Here is a tiny trained network, its code and every weight. The questions are about switching its units off for an input and a class, where a switched-off unit gives its printed mean instead of its output.

import numpy as np


def w(rows, s, z=0):
    codes = np.array(rows[::2]) - 128.0
    scale = np.full(codes.shape[1], s)
    scale[-1] = z or s
    return codes * scale


def norm(h):
    return h / np.sqrt((h * h).mean(-1, keepdims=True) + 1e-5)


def f(y):
    return y / 2 * (1 + np.tanh(0.7978845608 * (y + 0.044715 * y**3)))


def log_softmax(a):
    a = a - a.max(-1, keepdims=True)
    return a - np.log(np.exp(a).sum(-1, keepdims=True))


def net(x, mask):
    res = np.array(x, float).reshape(1, 3) / 4 @ E
    u = 0
    for l in range(2):
        y = f(norm(res) @ A[l][:, :-1].T + A[l][:, -1])
        res = res + np.where(mask[u : u + 16], y, B[l][:, -1]) @ B[l][:, :-1]
        u += 16
    return log_softmax(norm(res)[-1] @ U[:, :-1].T + U[:, -1])


A, B = {}, {}
E = w([
[178,177,122,27,122,164,125,153,247],'x0',
[254,145,103,167,201,103,122,29,241],'x1',
[115,165,154,181,168,220,153,215,171],'x2',
],0.0084)
A[0] = w([
[149,133,136,95,122,80,133,23,101,140],'L0N0',
[141,134,128,211,140,145,129,129,139,58],'L0N1',
[167,129,127,5,121,82,130,18,206,87],'L0N2',
[128,125,133,147,138,115,137,89,88,79],'L0N3',
[108,107,129,106,98,113,140,167,83,72],'L0N4',
[133,124,151,137,150,152,151,124,146,105],'L0N5',
[118,122,121,87,118,153,132,173,131,115],'L0N6',
[134,110,117,102,138,112,133,130,128,74],'L0N7',
[107,143,135,79,118,117,122,100,86,118],'L0N8',
[62,125,134,88,118,134,128,197,35,78],'L0N9',
[91,138,125,117,120,113,124,111,39,124],'L0N10',
[99,132,138,48,119,148,128,222,152,2],'L0N11',
[106,120,121,157,116,117,120,113,75,158],'L0N12',
[138,141,122,111,135,176,118,182,180,100],'L0N13',
[131,137,125,180,140,188,128,217,192,154],'L0N14',
[117,138,151,124,146,136,143,132,115,72],'L0N15',
],0.016,0.0064)
B[0] = w([
[129,110,35,23,174,119,124,70,137,204],'L0N0',
[114,122,137,107,251,120,73,168,79,158],'L0N1',
[249,109,72,154,66,146,33,176,141,250],'L0N2',
[127,156,151,126,105,100,192,96,158,149],'L0N3',
[137,86,166,193,128,120,126,189,116,170],'L0N4',
[139,122,161,99,142,123,113,176,128,142],'L0N5',
[120,148,131,146,125,88,181,51,142,161],'L0N6',
[110,142,101,110,139,138,124,151,145,127],'L0N7',
[83,87,113,189,205,230,101,143,142,156],'L0N8',
[139,141,169,175,27,142,119,241,33,224],'L0N9',
[133,75,195,185,118,51,132,169,91,186],'L0N10',
[71,146,104,30,88,142,232,77,158,182],'L0N11',
[97,153,168,166,83,119,146,82,66,175],'L0N12',
[164,128,215,146,104,114,198,83,172,179],'L0N13',
[88,144,157,137,227,184,137,186,191,210],'L0N14',
[126,151,97,85,109,148,102,136,108,127],'L0N15',
],0.024,0.017)
A[1] = w([
[177,150,147,92,161,129,152,117,164,101],'L1N0',
[95,127,138,138,153,71,150,9,128,85],'L1N1',
[141,92,158,136,119,186,76,120,118,156],'L1N2',
[2,155,101,98,182,174,127,146,147,58],'L1N3',
[82,176,125,114,87,166,189,53,176,44],'L1N4',
[167,108,38,121,48,117,71,135,90,47],'L1N5',
[164,222,155,84,121,135,119,133,123,133],'L1N6',
[144,169,34,87,116,126,65,65,140,35],'L1N7',
[139,96,102,101,139,156,96,126,215,90],'L1N8',
[134,151,104,163,114,148,102,163,136,148],'L1N9',
[91,111,145,88,149,67,179,36,126,29],'L1N10',
[122,152,130,105,91,128,101,144,130,116],'L1N11',
[75,165,52,85,110,144,123,143,11,160],'L1N12',
[89,200,117,60,92,146,203,84,174,5],'L1N13',
[78,135,157,131,125,131,163,163,185,22],'L1N14',
[67,89,136,130,182,118,122,80,155,65],'L1N15',
],0.021,0.0025)
B[1] = w([
[50,97,108,141,92,99,162,144,133,180],'L1N0',
[155,119,188,120,127,118,104,76,196,157],'L1N1',
[80,179,108,83,107,91,201,100,175,173],'L1N2',
[127,145,114,75,159,134,138,108,92,175],'L1N3',
[197,76,145,89,127,161,152,146,110,168],'L1N4',
[102,111,104,57,215,104,111,179,160,251],'L1N5',
[85,88,91,143,133,149,128,92,147,150],'L1N6',
[164,183,133,125,62,112,96,116,41,232],'L1N7',
[142,191,130,174,81,177,96,146,73,211],'L1N8',
[87,96,90,130,118,122,154,3,123,174],'L1N9',
[169,119,182,158,139,127,106,92,219,164],'L1N10',
[165,80,97,209,192,116,116,111,93,142],'L1N11',
[111,131,154,178,122,90,139,93,187,175],'L1N12',
[215,62,158,87,131,155,144,157,129,177],'L1N13',
[186,108,80,119,110,116,93,61,88,182],'L1N14',
[103,140,163,140,145,92,114,124,119,155],'L1N15',
],0.036,0.017)
U = w([
[167,124,206,138,153,75,77,52,191,87],'0',
[93,97,182,201,79,90,153,157,80,237],'1',
[88,50,75,113,166,71,120,163,184,5],'2',
[117,170,88,196,98,208,127,116,185,62],'3',
[213,61,165,80,126,205,194,128,137,157],'4',
[179,164,50,87,107,110,40,135,111,170],'5',
[84,170,156,113,252,166,127,114,108,91],'6',
],0.018,0.0032)

Each question gives the input, the list of numbers given to net, and the class t.
The units are the neurons (one row each of A and B). Each row of codes is followed by its name. A weight is (code - 128) times the scale printed after its matrix; where a second scale follows, it is the last column's (A, B and U).
mask holds one flag per neuron, layer by layer. A switched-off neuron (its flag False) gives its mean, the last column of its row in B, instead of its output. The means were averaged over made-up inputs and are rounded, as every weight is.
A unit's drop is (log p(t) with every unit on - log p(t) with that unit switched off) / (log p(t) with every unit on - log p(t) with every unit switched off).
The circuit of an input: a set's keep is (log p(t) with only the set's units on - log p(t) with every unit switched off) / (log p(t) with every unit on - log p(t) with every unit switched off). Starting from the 12 units with the biggest drops (on a tie, the unit counted first), units are removed one at a time, each time the one whose removal leaves the highest keep (on an exact tie, the one counted first), for as long as the keep stays at least 0.8.
circuit, biggest first: the units of the circuit, biggest drop first
unit that matters most: the unit with the biggest drop
top k neurons: the k neurons with the biggest drops, biggest first
k most important neurons of layer l: the k neurons of layer l with the biggest drops, biggest first
drop of u: that unit's drop, to one decimal
input [-4,1,-7], class 0: 3 most important neurons of layer 0 => (L0N9, L0N0, L0N12)
input [6,-7,-2], class 4: circuit, biggest first => (L0N11)
input [-5,2,2], class 0: 3 most important neurons of layer 0 => (L0N9, L0N2, L0N14)
input [5,1,0], class 3: top 3 neurons => (L0N2, L0N13, L0N0)
input [4,4,8], class 6: top 4 neurons => (L0N14, L0N2, L0N11, L0N1)
input [5,-7,-8], class 2: 2 most important neurons of layer 1 => (L1N5, L1N7)
input [-5,7,1], class 0: top 2 neurons => (L0N2, L0N14)
input [-7,-2,-8], class 1: top 2 neurons => (L0N10, L0N2)
input [-6,2,3], class 0: top 2 neurons => (L0N9, L0N12)
input [-3,0,-2], class 0: top 2 neurons => (L0N2, L0N0)
input [-5,0,-5], class 0: top 2 neurons => (L0N2, L0N0)
input [4,0,0], class 4: top 2 neurons => (L0N11, L0N13)
input [-5,0,5], class 6: top 2 neurons => (L0N14, L0N2)
input [3,3,8], class 6: circuit, biggest first => (L0N14)
input [4,-7,3], class 4: drop of L0N11 => 3.0
input [-8,4,-7], class 0: drop of L1N12 => 0.0
input [5,5,2], class 3: drop of L0N13 => 0.1
input [-2,-2,8], class 6: top 2 neurons => (L0N14, L0N1)
input [-2,8,5], class 6: top 2 neurons => (L0N2, L0N1)
input [3,-8,1], class 1: unit that matters most => L0N9
